Below is a small trained network, with its code and all its weights. Each question gives an input and a class and asks what happens when units are switched off, that is, made to give their printed mean instead of their output.

import numpy as np


def w(rows, s, z=0):
    codes = np.array(rows[::2]) - 128.0
    scale = np.full(codes.shape[1], s)
    scale[-1] = z or s
    return codes * scale


def norm(h):
    return h / np.sqrt((h * h).mean(-1, keepdims=True) + 1e-5)


def f(y):
    return np.maximum(y, 0)


def log_softmax(a):
    a = a - a.max(-1, keepdims=True)
    return a - np.log(np.exp(a).sum(-1, keepdims=True))


def net(x, mask):
    res = np.array(x, float).reshape(1, 2) / 4 @ E
    u = 0
    for l in range(2):
        y = f(norm(res) @ A[l][:, :-1].T + A[l][:, -1])
        res = res + np.where(mask[u : u + 15], y, B[l][:, -1]) @ B[l][:, :-1]
        u += 15
    return log_softmax(norm(res)[-1] @ U[:, :-1].T + U[:, -1])


A, B = {}, {}
E = w([
[158,90,166,24],'x0',
[253,171,127,161],'x1',
],0.0058)
A[0] = w([
[132,129,172,110,26],'L0N1',
[77,167,113,83,104],'L0N2',
[109,75,102,141,121],'L0N3',
[166,189,192,109,209],'L0N4',
[71,58,144,181,156],'L0N5',
[141,49,126,67,10],'L0N6',
[125,195,135,114,107],'L0N7',
[154,113,114,137,2],'L0N8',
[120,68,165,140,157],'L0N9',
[103,85,126,132,95],'L0N10',
[150,84,99,166,87],'L0N11',
[94,97,126,143,63],'L0N12',
[101,130,88,255,118],'L0N13',
[144,201,80,130,107],'L0N14',
[107,83,98,96,28],'L0N15',
],0.0088,0.0022)
B[0] = w([
[166,44,83,98,139],'L0N1',
[158,3,158,190,171],'L0N2',
[137,106,94,185,160],'L0N3',
[101,34,174,134,203],'L0N4',
[186,135,190,177,206],'L0N5',
[189,131,79,88,185],'L0N6',
[162,22,134,163,142],'L0N7',
[147,166,153,138,131],'L0N8',
[171,185,181,157,162],'L0N9',
[153,140,166,81,159],'L0N10',
[74,86,164,101,148],'L0N11',
[145,89,134,151,157],'L0N12',
[140,103,66,33,254],'L0N13',
[111,86,198,195,177],'L0N14',
[80,113,147,133,158],'L0N15',
],0.004,0.0056)
A[1] = w([
[74,56,122,92,174],'L1N1',
[2,131,136,109,125],'L1N2',
[63,129,124,192,201],'L1N3',
[78,126,126,218,188],'L1N4',
[214,231,113,188,169],'L1N5',
[90,172,44,160,168],'L1N6',
[205,105,130,164,135],'L1N7',
[50,93,76,146,84],'L1N8',
[165,78,136,169,192],'L1N9',
[108,200,64,182,147],'L1N10',
[145,81,94,68,101],'L1N11',
[190,166,137,94,170],'L1N12',
[153,127,241,95,127],'L1N13',
[182,162,49,226,198],'L1N14',
[117,161,43,113,9],'L1N15',
],0.0078,0.0015)
B[1] = w([
[158,161,120,182,249],'L1N1',
[200,145,198,184,193],'L1N2',
[146,82,124,81,194],'L1N3',
[164,185,111,72,209],'L1N4',
[50,60,179,151,203],'L1N5',
[165,100,114,29,183],'L1N6',
[119,148,107,150,242],'L1N7',
[74,127,153,156,203],'L1N8',
[94,136,80,107,253],'L1N9',
[146,145,94,1,173],'L1N10',
[122,165,98,147,213],'L1N11',
[26,110,200,180,186],'L1N12',
[104,160,93,122,238],'L1N13',
[137,141,163,99,247],'L1N14',
[119,88,206,172,152],'L1N15',
],0.0062,0.0045)
U = w([
[155,94,148,7,199],'0',
[114,62,243,220,192],'1',
[104,156,11,174,175],'2',
[164,194,148,157,2],'3',
[163,156,134,153,17],'4',
[167,190,146,158,5],'5',
],0.018,0.0085)

Each question gives the input, the list of numbers given to net, and the class t.
The units are the neurons (one row each of A and B). Each row of codes is followed by its name. A weight is (code - 128) times the scale printed after its matrix; where a second scale follows, it is the last column's (A, B and U).
mask holds one flag per neuron, layer by layer. A switched-off neuron (its flag False) gives its mean, the last column of its row in B, instead of its output. The means were averaged over made-up inputs and are rounded, as every weight is.
A unit's drop is (log p(t) with every unit on - log p(t) with that unit switched off) / (log p(t) with every unit on - log p(t) with every unit switched off).
The circuit of an input: a set's keep is (log p(t) with only the set's units on - log p(t) with every unit switched off) / (log p(t) with every unit on - log p(t) with every unit switched off). Starting from the 12 units with the biggest drops (on a tie, the unit counted first), units are removed one at a time, each time the one whose removal leaves the highest keep (on an exact tie, the one counted first), for as long as the keep stays at least 0.8.
units of the circuit, in order: the units of the circuit, biggest drop first
k most important neurons: the k neurons with the biggest drops, biggest first
top k neurons in layer l: the k neurons of layer l with the biggest drops, biggest first
drop when u is switched off: that unit's drop, to one decimal
input [0,-3], class 2: units of the circuit, in order : L0N4, L1N14, L1N5, L1N6
input [-5,8], class 1: units of the circuit, in order : L1N5
input [7,-8], class 1: units of the circuit, in order : L0N13, L1N2, L1N1
input [6,-8], class 1: 2 most important neurons : L0N13, L1N2
input [0,3], class 2: top 2 neurons in layer 1 : L1N9, L1N2
input [-3,3], class 2: 4 most important neurons : L0N13, L0N5, L0N14, L0N9
input [-7,7], class 0: top 2 neurons in layer 1 : L1N10, L1N14
input [-3,1], class 2: 2 most important neurons : L0N13, L0N14
input [2,3], class 2: top 2 neurons in layer 0 : L0N4, L0N5
input [-3,-2], class 2: 2 most important neurons : L0N13, L0N5
input [1,3], class 2: 4 most important neurons : L0N4, L0N5, L1N9, L1N13
input [-4,4], class 0: 2 most important neurons : L0N5, L1N14
input [-4,1], class 0: drop when L0N4 is switched off : 0.3
input [-6,8], class 1: drop when L1N5 is switched off : 2.2
input [-7,6], class 0: drop when L1N10 is switched off : 0.8
input [-2,1], class 2: most important neuron : L0N13
